K_147: [-16  55 -15   5 -15   5]
K_347: [ 17 -29  20 -11   8 -21]
K_663: [ 24 -37 -23  33  35  38]
K_319: [-47 -47 -15 -15 -15 -25]
asked: [-47 -47 -15 -15 -15 -25]  K_319
asked: [-16  55 -15   5 -15   5]  K_147

K_426: [-5 12 12 54]
K_399: [ 44 -27 -27 -27]
K_592: [  8  29 -12  29]
K_587: [ 14 -48  51  -6]
K_360: [-47 -43 -43 -26]
K_105: [-18 -11 -22 -40]
K_331: [ 44  32 -46 -28]
dup K_592:   [29]
dup K_426:   [12]
dup K_399:   [-27]

K_697: [  7   5  13  -8   2   4   7   5 -21  13   7   5]
K_256: [  4   4  13  -8   2   4  -2   3 -21 -16   7   5]
K_955: [  4   4  13  -8   2   4  -2   3 -21 -13 -17   8]
K_362: [  5   2  17 -11   3  -3   6   8 -18  25  21   2]
K_408: [  7  17 -10  -1   7 -19 -19 -19 -12 -17 -13  13]
K_98: [ 13  19  -1 -13  15   2  -5  -8 -12  16  24  10]
K_717: [ -7  -1 -28  17  -4   7 -12 -14  25 -42 -36  -1]
K_765: [  8  10   7  10   9  -1   1  16   9 -13 -29 -15]
K_103: [  8  10   7 -11   9  -1   1   0 -13  19  21   5]
dup K_955:   [4]
dup K_362:   [2]
asked: [ 13  19  -1 -13  15   2  -5  -8 -12  16  24  10]  K_98
dup K_717:   [-1]

K_318: [-18 -28  43  26  18  17 -29 -10 -15 -22   2]
K_308: [ 10  42 -19   8  35  25   4 -38   4  35 -24]
K_553: [  8  35  -2   0  21 -27   3   8  41  30 -43]
K_904: [-14 -44 -13 -43 -37  20 -29  -2  44 -20   0]
K_632: [ 13  13  42   3 -36  22 -27   1 -27   1 -25]
dup K_553:   [8]
asked: [  8  35  -2   0  21 -27   3   8  41  30 -43]  K_553

K_725: [ -2  -5  -3   6   0   0 -29 -14   6  19  -5   7  10  -6]
K_500: [-45   3   5   2  22 -10  -2  10 -13 -12  23 -20 -10  -6]
K_846: [  2  33 -14  14  14 -13   2  -8   2   9   7 -15 -25  15]
K_883: [ -8  26  14   3  27  -3  16  10   2  -3  10   8   4 -10]
K_367: [-34  -5  19   0 -26  -2  13   4  -4  12   6  -2  -1  19]
K_251: [  2 -11  -2  -4 -12   7 -25  -6 -11   5   6 -24 -21  -3]
K_518: [  6   6  26   8  -1 -15 -23   8 -12  -2 -14   3 -27   4]
K_998: [  6  -5 -17   0 -26  -2  13   6  -4  12   6  -2  -3 -12]
K_906: [-34  -5 -17   0 -26  -4  13   4  -4  12   6  -2  -1  19]
dup K_906:   [-4]
dup K_251:   [-11]
dup K_500:   [-10]

K_9: [ -1 -10  -8   6   5   6  19   6  17   0 -10  20   9 -10   6  -1  -3  -1
 -10   4   1]
K_561: [-12 -18 -20  -3 -15 -14  -3  -6  -4  -6   2   4 -11  -5 -14 -15 -20  -9
 -20  -5 -16]
K_175: [-44 -30 -28 -41 -33 -34 -44 -35 -41 -43 -50 -50 -35 -28 -33 -29 -31 -33
 -28 -37 -41]
asked: [-44 -30 -28 -41 -33 -34 -44 -35 -41 -43 -50 -50 -35 -28 -33 -29 -31 -33
 -28 -37 -41]  K_175
asked: [ -1 -10  -8   6   5   6  19   6  17   0 -10  20   9 -10   6  -1  -3  -1
 -10   4   1]  K_9
asked: [-12 -18 -20  -3 -15 -14  -3  -6  -4  -6   2   4 -11  -5 -14 -15 -20  -9
 -20  -5 -16]  K_561

K_700: [ 2 -5 -2  1  1  5 -1  1]
K_91: [-8  0 -1  5 -8  0 -8 -8]
K_464: [  2   0  -2   7 -11   3  -2  -6]
K_17: [ 12  12   5  40   5 -23  12  -4]
K_874: [ 12  -2 -10  12 -18   8  -4 -10]
dup K_700:   [1]
dup K_464:   [-2]
asked: [ 12  -2 -10  12 -18   8  -4 -10]  K_874
asked: [ 2 -5 -2  1  1  5 -1  1]  K_700
asked: [-8  0 -1  5 -8  0 -8 -8]  K_91

K_209: [-48   2 -39  11 -48]
K_609: [ 6 31  3 48 -3]
K_72: [25 47 46 25 46]
K_433: [-41  47  -8  42   4]
K_593: [-27 -18  25 -29  44]
asked: [25 47 46 25 46]  K_72
dup K_209:   [-48]

K_539: [-1 -7 13  3  6]
K_481: [-12  -3 -21   8  -3]
K_73: [ 10 -10   2  12   6]
K_977: [ 5 -8 -8  2  5]
K_801: [-13  -4 -13   0   0]
K_157: [-25   8  22  22  28]
K_279: [ 22  22 -35  22  22]
K_59: [-18  -1 -26  20   5]
K_764: [ 3 -7  0  6 -2]
K_852: [ 6 -6 -6  5  5]
K_900: [-31   7 -35  34  24]
K_294: [-30   5 -41  25  17]
dup K_157:   [22]
dup K_481:   [-3]
asked: [ 22  22 -35  22  22]  K_279
dup K_279:   [22]
asked: [-12  -3 -21   8  -3]  K_481

K_750: [ 35  42  44  33  14 -10 -26 -30 -44 -37 -18   6 -44  42  43  39  23  -1
 -19 -39 -44 -44]
K_512: [  8 -27 -23   0  24  27   6 -19 -29 -14  14  29  19  -8 -27 -25  -1  24
  28   8 -18 -29]
K_475: [ 19  15   9   2  -6 -12 -17 -21 -21 -18 -14  -8  -1   6  13  18  20  21
  18  14   8   0]
K_18: [ -3  -8 -13 -17 -20 -23 -25 -26 -27 -26 -26 -24 -21 -18 -14 -10  -6  -1
   3   7  12  13]
K_834: [ -5  -1   3   7  10  13  16  18  21  20  20  20  17  15  13   8   4   1
  -3  -7 -11 -14]
K_453: [-10 -23 -27 -24 -11   4  18  26  23  18   4 -12 -23 -27 -22 -10   5  19
  27  26  16   2]
K_111: [-35 -41 -36 -33 -25 -16  -5   5  16  23  27  38  39  41  39  33  25  17
   7  -4 -15 -24]
K_652: [ 36   7 -31 -33  -1  34  31  -5 -37 -28  11  38  24 -15 -29 -19  21  39
  14 -26 -38  -9]
K_330: [  4 -17 -23 -10  12  24  15  -7 -23 -20   1  20  22   5 -16 -24 -12  11
  24  16  -5 -22]
K_929: [ -1  39  33 -11 -28 -23  21  37  14 -31 -39  -2  37  34  -9 -28 -14  21
  43  14 -30 -41]
K_604: [  1  24  43  44  40  42  25   2 -22 -38 -44 -43 -28 -28  -6  18  37  46
  49  37  24   9]
K_808: [-33 -41 -35 -12  17  39  37  29   2 -26 -42 -40 -21   8  33  42  35  29
 -18 -39 -43  29]
dup K_808:   [29]
asked: [-33 -41 -35 -12  17  39  37  29   2 -26 -42 -40 -21   8  33  42  35  29
 -18 -39 -43  29]  K_808
dup K_111:   [39]

